Here is a tiny trained network, its code and every weight. The questions are about switching its units off for an input and a class, where a switched-off unit gives its printed mean instead of its output.

import numpy as np


def w(rows, s, z=0):
    codes = np.array(rows[::2]) - 128.0
    scale = np.full(codes.shape[1], s)
    scale[-1] = z or s
    return codes * scale


def norm(h):
    return h / np.sqrt((h * h).mean(-1, keepdims=True) + 1e-5)


def f(y):
    return np.maximum(y, 0)


def log_softmax(a):
    a = a - a.max(-1, keepdims=True)
    return a - np.log(np.exp(a).sum(-1, keepdims=True))


def net(x, mask):
    res = np.array(x, float).reshape(1, 3) / 4 @ E
    u = 0
    for l in range(4):
        y = f(norm(res) @ A[l][:, :-1].T + A[l][:, -1])
        res = res + np.where(mask[u : u + 3], y, B[l][:, -1]) @ B[l][:, :-1]
        u += 3
    return log_softmax(norm(res)[-1] @ U[:, :-1].T + U[:, -1])


A, B = {}, {}
E = w([
[81,57,180,1,90,67,244,70],'x0',
[73,181,90,157,138,126,140,82],'x1',
[198,164,42,75,147,45,138,126],'x2',
],0.0061)
A[0] = w([
[137,34,179,97,125,70,160,172,176],'L0N0',
[60,181,76,107,111,103,111,3,4],'L0N1',
[38,170,59,234,110,153,183,87,91],'L0N2',
],0.0059,0.0011)
B[0] = w([
[147,140,72,221,145,190,105,83,252],'L0N0',
[91,80,19,162,2,159,94,88,219],'L0N1',
[100,61,72,104,90,109,187,189,243],'L0N2',
],0.0079,0.0043)
A[1] = w([
[145,128,86,110,182,43,104,85,66],'L1N0',
[253,68,188,96,131,154,103,149,5],'L1N1',
[25,171,239,167,154,121,176,131,83],'L1N2',
],0.0063,0.0024)
B[1] = w([
[101,134,225,124,87,137,58,193,251],'L1N0',
[58,48,11,136,138,127,206,144,247],'L1N1',
[88,173,159,151,103,93,116,137,221],'L1N2',
],0.012,0.0017)
A[2] = w([
[134,141,92,75,139,60,104,119,17],'L2N0',
[101,127,118,128,93,117,102,134,169],'L2N1',
[115,91,175,51,125,81,185,2,7],'L2N2',
],0.0093,0.0017)
B[2] = w([
[8,12,238,83,147,92,167,164,171],'L2N0',
[172,174,134,137,67,85,125,156,238],'L2N1',
[196,175,101,212,206,171,77,180,255],'L2N2',
],0.013,0.0044)
A[3] = w([
[137,51,126,124,110,161,185,134,232],'L3N0',
[91,146,169,94,168,161,119,117,2],'L3N1',
[123,116,244,152,72,84,143,134,209],'L3N2',
],0.011,0.0024)
B[3] = w([
[107,179,83,99,30,71,134,94,253],'L3N0',
[117,109,109,120,131,202,166,134,128],'L3N1',
[96,187,223,91,190,11,175,185,245],'L3N2',
],0.012,0.0046)
U = w([
[178,165,84,220,215,182,78,189,192],'0',
[26,57,30,129,80,94,175,71,194],'1',
[2,132,252,89,176,70,136,158,218],'2',
[136,172,122,122,84,119,162,111,107],'3',
[143,83,242,51,142,228,122,72,15],'4',
[89,106,132,14,241,183,63,25,2],'5',
],0.0084,0.0032)

Each question gives the input, the list of numbers given to net, and the class t.
The units are the neurons (one row each of A and B). Each row of codes is followed by its name. A weight is (code - 128) times the scale printed after its matrix; where a second scale follows, it is the last column's (A, B and U).
mask holds one flag per neuron, layer by layer. A switched-off neuron (its flag False) gives its mean, the last column of its row in B, instead of its output. The means were averaged over made-up inputs and are rounded, as every weight is.
A unit's drop is (log p(t) with every unit on - log p(t) with that unit switched off) / (log p(t) with every unit on - log p(t) with every unit switched off).
The circuit of an input: a set's keep is (log p(t) with only the set's units on - log p(t) with every unit switched off) / (log p(t) with every unit on - log p(t) with every unit switched off). Starting from all 12 units, units are removed one at a time, each time the one whose removal leaves the highest keep (on an exact tie, the one counted first), for as long as the keep stays at least 0.8.
circuit, biggest first: the units of the circuit, biggest drop first
unit that matters most: the unit with the biggest drop
top k neurons: the k neurons with the biggest drops, biggest first
k most important neurons of layer l: the k neurons of layer l with the biggest drops, biggest first
drop of u: that unit's drop, to one decimal
input [-4,3,7], class 2: circuit, biggest first -> L0N0; L2N0
input [-6,-7,4], class 1: top 2 neurons -> L1N1; L2N2
input [-5,-3,6], class 2: top 3 neurons -> L0N0; L2N2; L2N0
input [4,-4,-1], class 0: unit that matters most -> L1N0
input [-1,4,6], class 2: top 3 neurons -> L2N0; L0N0; L3N2
input [-5,2,6], class 2: circuit, biggest first -> L0N0; L2N0; L0N1
input [-4,-7,5], class 1: circuit, biggest first -> L1N1; L2N2
input [-5,7,-5], class 1: top 2 neurons -> L2N2; L0N2
input [4,-7,-7], class 1: top 3 neurons -> L3N0; L1N1; L0N0
input [-3,1,-6], class 2: circuit, biggest first -> L2N2; L3N2
input [1,-6,6], class 1: top 4 neurons -> L1N1; L0N0; L0N1; L1N2
input [7,2,8], class 2: top 2 neurons -> L2N0; L1N0
input [-3,8,2], class 1: top 2 neurons -> L2N2; L0N2
input [-6,7,-1], class 1: circuit, biggest first -> L2N2
input [-3,0,-4], class 2: top 2 neurons -> L0N0; L2N2
input [7,-2,6], class 0: top 2 neurons -> L2N2; L0N0
input [5,5,5], class 0: 2 most important neurons of layer 1 -> L1N1; L1N2
input [5,-4,-5], class 0: top 2 neurons -> L2N2; L1N0
input [5,-1,0], class 0: drop of L2N2 -> 0.6
input [3,2,7], class 2: circuit, biggest first -> L2N0
input [3,-6,1], class 1: drop of L3N1 -> 0.0
input [-6,-6,7], class 2: circuit, biggest first -> L0N0; L2N0
